Here is a tiny trained network, its code and every weight. The questions are about switching its units off for an input and a class, where a switched-off unit gives its printed mean instead of its output.

import numpy as np


def w(rows, s, z=0):
    codes = np.array(rows[::2]) - 128.0
    scale = np.full(codes.shape[1], s)
    scale[-1] = z or s
    return codes * scale


def f(y):
    return y / 2 * (1 + np.tanh(0.7978845608 * (y + 0.044715 * y**3)))


def log_softmax(a):
    a = a - a.max(-1, keepdims=True)
    return a - np.log(np.exp(a).sum(-1, keepdims=True))


def net(x, mask):
    res = np.array(x, float).reshape(1, 7) / 4 @ E
    y = f(res @ A[0][:, :-1].T + A[0][:, -1])
    res = res + np.where(mask, y, B[0][:, -1]) @ B[0][:, :-1]
    return log_softmax(res[-1] @ U[:, :-1].T + U[:, -1])


A, B = {}, {}
E = w([
[87,125,210,211,164,167,158,183],'x0',
[141,100,128,33,204,216,116,162],'x1',
[200,143,246,31,116,92,132,111],'x2',
[108,135,125,114,123,126,137,149],'x3',
[132,128,129,128,116,131,121,132],'x4',
[140,191,117,140,86,254,182,107],'x5',
[126,129,126,125,132,126,133,130],'x6',
],0.008)
A[0] = w([
[126,152,60,71,94,132,63,96,87],'neuron 1',
[141,179,91,78,145,217,96,180,149],'neuron 2',
[139,116,45,68,116,108,153,38,79],'neuron 3',
[105,158,134,174,58,46,183,111,162],'neuron 4',
[121,168,2,223,159,160,151,147,112],'neuron 5',
[92,122,43,163,172,137,81,171,104],'neuron 6',
[171,226,105,151,119,167,181,111,211],'neuron 7',
[71,172,129,119,102,89,147,50,11],'neuron 8',
[191,147,19,65,17,165,113,55,15],'neuron 9',
[89,119,123,140,205,28,24,174,19],'neuron 10',
[138,63,29,173,131,166,103,181,32],'neuron 11',
[115,97,114,68,206,155,62,178,148],'neuron 12',
[115,166,89,116,106,212,211,52,2],'neuron 13',
[171,99,188,219,100,209,142,207,8],'neuron 14',
],0.0076,0.0036)
B[0] = w([
[86,102,195,175,179,130,139,178,181],'neuron 1',
[150,109,84,147,152,136,101,93,191],'neuron 2',
[103,116,176,188,188,115,147,174,193],'neuron 3',
[91,84,140,115,164,247,78,80,218],'neuron 4',
[147,118,193,87,113,125,104,129,254],'neuron 5',
[175,62,171,65,123,86,136,121,196],'neuron 6',
[187,134,97,125,58,98,87,125,209],'neuron 7',
[86,137,146,110,169,156,153,91,134],'neuron 8',
[77,138,133,143,137,102,161,148,227],'neuron 9',
[128,242,66,127,97,56,105,145,208],'neuron 10',
[165,140,185,95,152,121,127,122,181],'neuron 11',
[72,144,109,149,126,165,84,96,195],'neuron 12',
[130,234,105,150,126,68,139,98,185],'neuron 13',
[70,182,143,161,160,49,177,139,170],'neuron 14',
],0.011,0.0068)
U = w([
[120,235,46,150,83,31,78,119,93],'0',
[22,158,182,225,221,70,216,208,34],'1',
[116,132,112,140,114,118,98,121,254],'2',
[39,139,104,147,151,208,13,19,24],'3',
[190,118,217,2,93,78,147,124,54],'4',
[111,129,96,146,108,104,116,142,238],'5',
[114,133,97,146,103,106,101,129,204],'6',
],0.0093,0.0084)

Each question gives the input, the list of numbers given to net, and the class t.
The units are the neurons (one row each of A and B). Each row of codes is followed by its name. A weight is (code - 128) times the scale printed after its matrix; where a second scale follows, it is the last column's (A, B and U).
mask holds one flag per neuron, in row order. A switched-off neuron (its flag False) gives its mean, the last column of its row in B, instead of its output. The means were averaged over made-up inputs and are rounded, as every weight is.
A unit's drop is (log p(t) with every unit on - log p(t) with that unit switched off) / (log p(t) with every unit on - log p(t) with every unit switched off).
The circuit of an input: a set's keep is (log p(t) with only the set's units on - log p(t) with every unit switched off) / (log p(t) with every unit on - log p(t) with every unit switched off). Starting from the 12 units with the biggest drops (on a tie, the unit counted first), units are removed one at a time, each time the one whose removal leaves the highest keep (on an exact tie, the one counted first), for as long as the keep stays at least 0.8.
circuit, biggest first: the units of the circuit, biggest drop first
unit that matters most: the unit with the biggest drop
k most important neurons: the k neurons with the biggest drops, biggest first
input [3,-6,3,-6,4,-3,-6], class 3: unit that matters most	neuron 4
input [2,5,-7,-3,-4,-3,4], class 4: 3 most important neurons	neuron 6; neuron 11; neuron 5
input [0,5,-6,-2,-4,2,-3], class 4: 4 most important neurons	neuron 6; neuron 5; neuron 11; neuron 4
input [1,7,7,4,0,2,0], class 3: circuit, biggest first	neuron 12; neuron 2
input [2,-2,-6,4,4,1,0], class 4: 2 most important neurons	neuron 5; neuron 6
input [-5,-5,-7,2,3,2,1], class 4: 4 most important neurons	neuron 5; neuron 6; neuron 11; neuron 12
input [5,1,-4,6,-2,-2,7], class 5: 2 most important neurons	neuron 3; neuron 1
input [-2,8,7,0,3,-8,4], class 0: circuit, biggest first	neuron 10; neuron 12
input [0,-2,-8,2,0,7,6], class 4: circuit, biggest first	neuron 5; neuron 6
input [-7,1,-4,-3,1,2,7], class 1: circuit, biggest first	neuron 3; neuron 1
input [-7,6,-1,5,0,-3,-6], class 1: circuit, biggest first	neuron 1; neuron 3
input [1,0,-1,4,-6,7,2], class 0: circuit, biggest first	neuron 13; neuron 7
input [-8,3,4,7,-3,4,2], class 1: circuit, biggest first	neuron 3; neuron 9
input [-7,4,4,1,-6,0,-7], class 1: circuit, biggest first	neuron 3; neuron 1; neuron 9
input [6,-7,-1,0,2,1,-4], class 3: circuit, biggest first	neuron 4
input [-3,5,5,1,-8,-2,0], class 2: circuit, biggest first	neuron 12; neuron 5
input [-5,-5,5,-3,-7,-5,5], class 2: circuit, biggest first	neuron 4; neuron 5
input [3,-3,-6,-6,1,-5,1], class 4: circuit, biggest first	neuron 6; neuron 5; neuron 11
input [4,-4,-7,1,7,-6,-2], class 2: circuit, biggest first	neuron 4; neuron 6
input [-1,4,2,-1,0,-5,-2], class 0: circuit, biggest first	neuron 4; neuron 10
input [-5,5,6,-1,6,-4,-3], class 2: unit that matters most	neuron 12
input [-3,8,2,1,-5,6,6], class 3: 3 most important neurons	neuron 12; neuron 2; neuron 10
input [1,-4,-8,-5,-6,5,-4], class 4: 2 most important neurons	neuron 5; neuron 6
input [-1,-2,-8,0,2,7,-6], class 4: 4 most important neurons	neuron 5; neuron 6; neuron 11; neuron 10
input [-4,5,5,0,8,6,4], class 2: 3 most important neurons	neuron 10; neuron 14; neuron 1
input [4,-8,-5,1,-3,7,6], class 3: 2 most important neurons	neuron 4; neuron 10
input [7,5,6,-5,5,4,4], class 1: unit that matters most	neuron 14
input [3,8,-2,-3,3,2,3], class 3: 2 most important neurons	neuron 12; neuron 2
input [0,-3,2,-6,-3,8,8], class 0: 2 most important neurons	neuron 13; neuron 7
